Below is a small trained network, with its code and all its weights. Each question gives an input and a class and asks what happens when units are switched off, that is, made to give their printed mean instead of their output.

import numpy as np


def w(rows, s, z=0):
    codes = np.array(rows[::2]) - 128.0
    scale = np.full(codes.shape[1], s)
    scale[-1] = z or s
    return codes * scale


def norm(h):
    return h / np.sqrt((h * h).mean(-1, keepdims=True) + 1e-5)


def f(y):
    return np.maximum(y, 0)


def log_softmax(a):
    a = a - a.max(-1, keepdims=True)
    return a - np.log(np.exp(a).sum(-1, keepdims=True))


def net(x, mask):
    res = np.array(x, float).reshape(1, 6) / 4 @ E
    u = 0
    for l in range(2):
        y = f(norm(res) @ A[l][:, :-1].T + A[l][:, -1])
        res = res + np.where(mask[u : u + 10], y, B[l][:, -1]) @ B[l][:, :-1]
        u += 10
    return log_softmax(norm(res)[-1] @ U[:, :-1].T + U[:, -1])


A, B = {}, {}
E = w([
[118,131,26,140,64,145,112,137,244,202,143],'x0',
[102,160,146,108,85,139,236,121,173,131,1],'x1',
[133,129,128,127,128,129,129,126,128,128,132],'x2',
[124,130,129,124,127,131,129,132,128,127,129],'x3',
[145,141,53,31,71,43,139,144,48,158,111],'x4',
[125,126,130,131,123,124,124,130,128,126,126],'x5',
],0.0035)
A[0] = w([
[122,130,28,169,110,135,39,110,162,166,201,63],'L0N0',
[166,101,143,166,175,177,106,108,149,136,201,40],'L0N1',
[140,125,50,134,106,128,111,180,252,199,145,178],'L0N2',
[170,122,105,128,177,111,60,137,113,148,188,69],'L0N3',
[178,120,102,94,90,92,215,114,131,131,20,18],'L0N4',
[128,142,52,19,82,64,139,145,47,161,129,183],'L0N5',
[179,33,133,154,170,72,54,126,48,97,246,162],'L0N6',
[138,96,146,117,57,125,246,114,206,134,53,51],'L0N7',
[101,114,156,165,156,180,154,120,203,140,92,4],'L0N8',
[103,155,6,119,51,79,106,147,143,184,130,16],'L0N9',
],0.0033,0.0019)
B[0] = w([
[171,56,162,122,97,119,132,167,125,75,111,198],'L0N0',
[48,129,108,71,105,155,99,154,87,94,138,172],'L0N1',
[100,98,87,141,72,150,117,25,170,156,160,218],'L0N2',
[146,126,132,144,120,118,178,134,157,111,86,182],'L0N3',
[46,164,113,116,104,175,160,129,109,87,143,180],'L0N4',
[163,90,124,148,121,4,126,104,90,157,134,228],'L0N5',
[108,212,104,114,166,156,102,106,139,196,98,254],'L0N6',
[140,216,133,152,197,122,123,116,140,180,72,193],'L0N7',
[130,117,193,155,142,44,118,143,152,152,96,163],'L0N8',
[190,132,133,73,176,173,139,171,146,125,118,188],'L0N9',
],0.0048,0.0054)
A[1] = w([
[91,145,210,143,179,196,110,179,136,87,120,69],'L1N0',
[132,148,139,121,169,72,147,182,28,111,109,122],'L1N1',
[146,23,135,146,93,85,80,115,119,105,228,89],'L1N2',
[115,167,173,111,182,212,128,198,114,111,139,43],'L1N3',
[112,114,101,129,59,149,194,101,171,146,83,74],'L1N4',
[109,190,107,137,160,144,182,122,108,159,92,99],'L1N5',
[101,126,112,158,132,253,114,106,205,93,158,104],'L1N6',
[135,152,60,55,77,104,168,151,121,154,137,4],'L1N7',
[126,131,169,148,131,101,230,153,111,78,87,40],'L1N8',
[157,66,181,141,111,101,214,123,126,65,111,77],'L1N9',
],0.0058,0.0024)
B[1] = w([
[242,139,7,109,154,139,120,76,169,96,113,225],'L1N0',
[64,187,222,198,153,118,101,169,143,146,135,253],'L1N1',
[245,33,171,107,109,184,73,202,114,87,152,198],'L1N2',
[172,160,18,122,159,138,132,27,189,32,110,196],'L1N3',
[101,176,128,158,218,78,127,66,89,133,174,214],'L1N4',
[166,31,130,128,83,138,82,158,119,95,180,216],'L1N5',
[34,156,235,166,48,142,120,193,12,133,105,245],'L1N6',
[95,107,70,84,185,218,168,89,150,93,167,204],'L1N7',
[141,27,131,66,48,141,166,227,158,130,143,190],'L1N8',
[127,121,103,83,91,127,252,218,189,142,76,158],'L1N9',
],0.0047,0.0046)
U = w([
[184,199,73,150,208,173,49,43,132,43,127,133],'0',
[222,101,137,113,140,157,203,171,237,65,55,243],'1',
[151,169,215,133,217,27,43,164,54,179,173,173],'2',
[38,125,188,64,73,57,218,233,84,129,106,3],'3',
[105,63,199,177,32,211,36,170,102,127,177,187],'4',
[41,180,201,224,85,145,160,68,197,201,73,38],'5',
[255,32,68,42,95,113,81,132,142,179,198,139],'6',
[74,137,15,56,145,117,208,30,160,191,151,117],'7',
],0.0093,0.00051)

Each question gives the input, the list of numbers given to net, and the class t.
The units are the neurons (one row each of A and B). Each row of codes is followed by its name. A weight is (code - 128) times the scale printed after its matrix; where a second scale follows, it is the last column's (A, B and U).
mask holds one flag per neuron, layer by layer. A switched-off neuron (its flag False) gives its mean, the last column of its row in B, instead of its output. The means were averaged over made-up inputs and are rounded, as every weight is.
A unit's drop is (log p(t) with every unit on - log p(t) with that unit switched off) / (log p(t) with every unit on - log p(t) with every unit switched off).
The circuit of an input: a set's keep is (log p(t) with only the set's units on - log p(t) with every unit switched off) / (log p(t) with every unit on - log p(t) with every unit switched off). Starting from the 12 units with the biggest drops (on a tie, the unit counted first), units are removed one at a time, each time the one whose removal leaves the highest keep (on an exact tie, the one counted first), for as long as the keep stays at least 0.8.
circuit, biggest first: the units of the circuit, biggest drop first
most important unit: the unit with the biggest drop
top k neurons: the k neurons with the biggest drops, biggest first
top k neurons in layer l: the k neurons of layer l with the biggest drops, biggest first
drop when u is switched off: that unit's drop, to one decimal
input [7,-3,6,-4,-4,8], class 4: circuit, biggest first => L1N6
input [0,-3,8,-6,3,8], class 2: circuit, biggest first => L0N2, L1N1
input [5,0,-8,-8,-6,-4], class 4: circuit, biggest first => L0N6, L1N6
input [0,-6,-1,-7,7,-7], class 2: circuit, biggest first => L0N2, L1N1
input [0,-5,-7,0,8,-8], class 2: top 3 neurons => L1N1, L0N2, L1N0
input [-7,0,-3,7,-3,-1], class 0: top 4 neurons => L0N0, L0N5, L0N3, L1N3
input [0,-4,4,0,4,-6], class 2: top 4 neurons => L0N2, L0N6, L1N1, L0N5
input [-4,3,2,7,-7,-7], class 1: circuit, biggest first => L0N6, L1N9
input [-6,1,-5,3,-2,1], class 1: top 2 neurons in layer 0 => L0N6, L0N7
input [-2,4,6,-6,1,-5], class 3: top 2 neurons in layer 1 => L1N8, L1N2
input [2,0,4,5,-3,7], class 4: top 2 neurons => L0N6, L1N2
input [-3,1,-8,-1,1,-8], class 3: top 2 neurons in layer 0 => L0N6, L0N7
input [-1,-3,5,8,8,-6], class 2: top 3 neurons => L1N1, L0N2, L0N5
input [3,-7,0,-4,0,3], class 4: most important unit => L0N5
input [-1,2,6,-3,-7,2], class 1: top 3 neurons => L0N6, L0N2, L1N0
input [-1,4,-1,-4,-5,7], class 1: top 2 neurons => L0N2, L0N6
input [0,2,-3,-4,-5,7], class 1: top 2 neurons in layer 0 => L0N2, L0N8
input [0,2,-5,4,-4,6], class 1: top 3 neurons in layer 0 => L0N2, L0N8, L0N6
input [7,-4,-1,5,0,-1], class 4: top 2 neurons in layer 1 => L1N6, L1N0
input [5,-1,-8,-3,-8,-3], class 4: top neuron in layer 1 => L1N2
input [-6,-5,2,5,-1,5], class 0: top 2 neurons => L0N5, L1N3
input [-1,3,2,8,-5,0], class 1: top 2 neurons in layer 0 => L0N6, L0N2
input [6,-3,-1,-1,-2,8], class 4: drop when L1N6 is switched off => 0.4
